Below are the code and all the weights of a small trained network. Each question names an input and a class and asks about switching units off, where a switched-off unit gives its printed mean instead of its output.

import numpy as np


def w(rows, s, z=0):
    codes = np.array(rows[::2]) - 128.0
    scale = np.full(codes.shape[1], s)
    scale[-1] = z or s
    return codes * scale


def f(y):
    return np.maximum(y, 0)


def log_softmax(a):
    a = a - a.max(-1, keepdims=True)
    return a - np.log(np.exp(a).sum(-1, keepdims=True))


def net(x, mask):
    res = np.array(x, float).reshape(1, 3) / 4 @ E
    y = f(res @ A[0][:, :-1].T + A[0][:, -1])
    res = res + np.where(mask, y, B[0][:, -1]) @ B[0][:, :-1]
    return log_softmax(res[-1] @ U[:, :-1].T + U[:, -1])


A, B = {}, {}
E = w([
[12,202,71,187],'x0',
[230,234,124,166],'x1',
[135,128,7,52],'x2',
],0.011)
A[0] = w([
[161,116,144,124,254],'n0',
[206,170,89,239,73],'n1',
[121,144,78,29,56],'n2',
[95,88,199,194,80],'n3',
[101,105,121,82,115],'n4',
[179,17,196,53,83],'n5',
[134,166,6,2,127],'n6',
[102,94,137,117,59],'n7',
[107,117,196,220,118],'n8',
[198,128,157,62,64],'n9',
[50,49,151,118,94],'n10',
[76,59,131,91,29],'n11',
[185,194,114,154,74],'n12',
[127,127,203,171,130],'n13',
[92,166,82,209,93],'n14',
[56,159,70,182,66],'n15',
[212,74,120,115,83],'n16',
[183,207,126,133,56],'n17',
[215,143,136,77,63],'n18',
],0.011,0.0043)
B[0] = w([
[93,172,45,102,187],'n0',
[44,137,169,94,207],'n1',
[201,97,219,168,185],'n2',
[188,164,188,139,189],'n3',
[145,147,182,106,165],'n4',
[85,67,68,181,246],'n5',
[255,84,192,139,248],'n6',
[55,135,151,65,149],'n7',
[205,182,169,171,202],'n8',
[75,51,89,173,196],'n9',
[75,189,153,68,199],'n10',
[83,137,180,83,181],'n11',
[56,126,197,33,189],'n12',
[219,170,148,165,190],'n13',
[85,95,79,186,192],'n14',
[105,78,111,215,200],'n15',
[99,114,91,167,199],'n16',
[55,93,175,59,188],'n17',
[84,119,134,154,197],'n18',
],0.0083,0.013)
U = w([
[239,90,174,135,84],'0',
[57,99,151,6,69],'1',
[87,63,32,198,58],'2',
[159,113,72,99,254],'3',
],0.011,0.0076)

Each question gives the input, the list of numbers given to net, and the class t.
The units are the neurons (one row each of A and B). Each row of codes is followed by its name. A weight is (code - 128) times the scale printed after its matrix; where a second scale follows, it is the last column's (A, B and U).
mask holds one flag per neuron, in row order. A switched-off neuron (its flag False) gives its mean, the last column of its row in B, instead of its output. The means were averaged over made-up inputs and are rounded, as every weight is.
A unit's drop is (log p(t) with every unit on - log p(t) with that unit switched off) / (log p(t) with every unit on - log p(t) with every unit switched off).
The circuit of an input: a set's keep is (log p(t) with only the set's units on - log p(t) with every unit switched off) / (log p(t) with every unit on - log p(t) with every unit switched off). Starting from the 12 units with the biggest drops (on a tie, the unit counted first), units are removed one at a time, each time the one whose removal leaves the highest keep (on an exact tie, the one counted first), for as long as the keep stays at least 0.8.
circuit, biggest first: the units of the circuit, biggest drop first
unit that matters most: the unit with the biggest drop
top k neurons: the k neurons with the biggest drops, biggest first
drop when u is switched off: that unit's drop, to one decimal
input [-6,6,0], class 1: unit that matters most : n12
input [1,-7,-8], class 0: top 2 neurons : (n8 n3)
input [8,8,1], class 1: top 4 neurons : (n12 n1 n17 n5)
input [-8,6,2], class 2: circuit, biggest first : (n9 n5)
input [-3,8,7], class 1: top 3 neurons : (n12 n17 n1)
input [7,-6,7], class 0: top 3 neurons : (n6 n2 n5)
input [-3,1,-1], class 3: top 2 neurons : (n15 n14)
input [-5,-3,8], class 0: top 2 neurons : (n6 n2)
input [1,-2,1], class 3: top 3 neurons : (n12 n1 n17)
input [-7,-6,-1], class 2: top 2 neurons : (n5 n12)
input [-2,5,7], class 0: top 2 neurons : (n6 n2)
input [-1,0,-2], class 3: top 2 neurons : (n6 n2)
input [-8,-5,-6], class 2: top 2 neurons : (n5 n6)
input [-7,4,-6], class 2: top 3 neurons : (n5 n6 n9)
input [-4,-3,1], class 2: top 2 neurons : (n5 n12)
input [-8,8,7], class 1: top 2 neurons : (n12 n17)
input [-8,-7,-5], class 2: top neuron : (n5)
input [6,7,1], class 1: drop when n17 is switched off : 0.1
input [5,-2,-8], class 0: drop when n17 is switched off : 0.0
input [-7,2,5], class 2: drop when n5 is switched off : 0.2
input [-5,-4,2], class 2: drop when n12 is switched off : 0.3
